Look-ups in named tables: a row name and a column name give one cell, copied from the table.

pefa:
cols = vutizi, tem, timibo, ren
zab: [9, -42, -47, 45]
supak: [-29, 43, 68, -1]
pozetif: [-18, 44, 70, 4]
sirisom: [-27, 49, 76, -3]
zor: [-94, -50, -66, -58]
vivopok: [61, -24, -15, 64]
kilofe: [-41, -36, -41, -27]
bop: [40, -50, -47, 72]

vutizi of sirisom is -27
ren of zor is -58
vutizi of pozetif is -18
timibo of bop is -47
ren of zab is 45
timibo of sirisom is 76
timibo of vivopok is -15
vutizi of zor is -94

tef:
         sibomi    til  raget   zuti
ruz       6.202  1.897  2.418  7.600
vafu      5.156  0.741  5.223  3.049
dod       2.325  2.560  4.723  8.300
zab       5.135  9.869  5.695  4.092
kavofab   5.714  8.903  6.053  5.914
begi      6.076  3.837  8.854  3.737
tariko    5.184  7.292  1.207  5.782
metuko    3.797  6.285  3.984  4.827
mos       5.246  9.038  5.402  1.973
pora      3.221  2.829  7.266  4.807

tariko, zuti: 5.782
ruz, raget: 2.418
tariko, raget: 1.207
ruz, sibomi: 6.202
kavofab, sibomi: 5.714
vafu, sibomi: 5.156
zab, zuti: 4.092
metuko, sibomi: 3.797
begi, til: 3.837
tariko, til: 7.292
kavofab, zuti: 5.914
metuko, zuti: 4.827
begi, sibomi: 6.076
begi, raget: 8.854
vafu, raget: 5.223
dod, sibomi: 2.325
begi, zuti: 3.737

Table fug
         zurupom  mikuneg   daf   dez   bal   leb  razuno  gigor  rupetez
mibates     6995     9782  7596  9633  8997  5242    4134   8037     6192
sitaka      8804     8597  6813  7027  6755  3555    6215   7369     9282
sekivan     3330     7164  6476  5275  8515  8775    3584   6773     4549
sala        5518     5637  9244  7643  7570  7063    2255   5977     6490

daf of mibates: 7596
dez of mibates: 9633
dez of sekivan: 5275
dez of sitaka: 7027
bal of sitaka: 6755
zurupom of sala: 5518
leb of mibates: 5242
bal of sala: 7570
gigor of sala: 5977
razuno of sala: 2255
rupetez of sitaka: 9282
dez of sala: 7643
daf of sekivan: 6476
leb of sekivan: 8775

Table viz
,lar,mot,lon,pudi,sipi,biri
pasabe,1.784,5.400,-1.208,-1.018,2.893,0.878
gam,3.936,-7.840,7.163,5.778,-5.522,8.563
sozodil,-0.501,-4.329,6.375,7.643,4.052,6.449
gem,4.998,-2.551,-4.799,-2.775,6.765,8.608
bupir,7.072,-2.031,-0.045,-5.919,-3.577,2.481
boveso,4.507,2.618,-2.185,1.626,1.024,-1.318
sut,8.332,-8.039,-0.470,9.251,3.713,-2.116

bupir, mot => -2.031
sozodil, biri => 6.449
sozodil, lon => 6.375
pasabe, mot => 5.400
sut, lon => -0.470
sut, pudi => 9.251
gem, lar => 4.998
sozodil, lar => -0.501
sozodil, pudi => 7.643
bupir, biri => 2.481
pasabe, pudi => -1.018
gam, biri => 8.563
gem, mot => -2.551
boveso, sipi => 1.024
pasabe, sipi => 2.893
pasabe, lon => -1.208
gam, mot => -7.840
boveso, lon => -2.185
bupir, lon => -0.045
boveso, lar => 4.507

Table suvaviv
         ruzarur  fitesa   zuze  vadise  ziseka  selib
roge       3.933   2.663  2.638   6.054   6.581  6.834
gobaru     7.170   7.539  7.432   2.702   1.375  3.507
kazilu     6.645   6.658  6.721   2.709   1.873  3.039
rak        8.195   9.548  9.212   3.116   0.561  3.152
vol        5.507   5.860  5.799   3.033   2.291  3.327
tebuvu     1.973   0.895  1.060   6.192   8.125  6.442
zaludoz    0.930   1.157  0.965   7.733   8.769  6.851
lemobar    6.068   6.849  6.925   1.611   0.896  1.779
rubaf      1.744   1.179  0.895   9.212   9.121  7.458
zal        2.756   4.625  3.997   6.299   5.405  5.982

vol, ruzarur -> 5.507
roge, selib -> 6.834
rubaf, vadise -> 9.212
tebuvu, selib -> 6.442
gobaru, vadise -> 2.702
lemobar, ruzarur -> 6.068
zal, ziseka -> 5.405
rubaf, ruzarur -> 1.744
lemobar, vadise -> 1.611
roge, fitesa -> 2.663
gobaru, selib -> 3.507
zaludoz, selib -> 6.851
zal, fitesa -> 4.625
rubaf, zuze -> 0.895
zaludoz, zuze -> 0.965
rubaf, ziseka -> 9.121
rak, vadise -> 3.116
roge, zuze -> 2.638
Row with the largest ruzarur: rak

peg =
|  | fir | domov | mekulat | kinerin | boli | ris |
|---|---|---|---|---|---|---|
| zam | 21 | 38 | 181 | 211 | 72 | 99 |
| sogipur | 66 | 86 | 64 | 12 | 128 | 111 |
| daf | 139 | 111 | 81 | 71 | 95 | 112 |
| molalur | 92 | 112 | 88 | 100 | 122 | 116 |
| vifiduf | 125 | 113 | 114 | 137 | 47 | 129 |

zam, boli => 72
zam, kinerin => 211
daf, boli => 95
sogipur, boli => 128
daf, mekulat => 81
molalur, fir => 92
molalur, mekulat => 88
vifiduf, fir => 125
zam, domov => 38
daf, fir => 139
vifiduf, domov => 113
sogipur, mekulat => 64
molalur, kinerin => 100
zam, mekulat => 181
molalur, ris => 116
vifiduf, mekulat => 114

kivi
cols = vakamaf, timav, bamu, mura, kes, pilize, rudu, kotude, gofilel
natab: [85, 158, 127, 136, 155, 82, 145, 153, 151]
tokigu: [128, 140, 147, 136, 137, 105, 194, 127, 102]
zaradin: [136, 154, 142, 141, 163, 190, 131, 137, 171]
lov: [136, 133, 145, 134, 137, 63, 136, 133, 118]
dab: [95, 146, 167, 127, 146, 125, 87, 123, 156]

natab, rudu => 145
tokigu, pilize => 105
lov, timav => 133
zaradin, mura => 141
natab, vakamaf => 85
tokigu, vakamaf => 128
zaradin, kotude => 137
Which row has the largest gofilel? zaradin

fibu:
|  | bik | koz | tironap | rurane |
|---|---|---|---|---|
| laf | 354 | 596 | 758 | 293 |
| nutosis | 436 | 467 | 767 | 189 |
| gavuba | 389 | 490 | 787 | 203 |
| ketofu | 468 | 140 | 158 | 235 |
| dedave | 327 | 621 | 748 | 322 |
| tef | 141 | 454 | 216 | 574 |

dedave, koz -> 621
tef, koz -> 454
dedave, tironap -> 748
nutosis, tironap -> 767
laf, tironap -> 758
ketofu, rurane -> 235
nutosis, koz -> 467
gavuba, bik -> 389
nutosis, bik -> 436
laf, rurane -> 293
dedave, bik -> 327
tef, bik -> 141
tef, rurane -> 574
nutosis, rurane -> 189
laf, koz -> 596
laf, bik -> 354
gavuba, tironap -> 787
tef, tironap -> 216
dedave, rurane -> 322

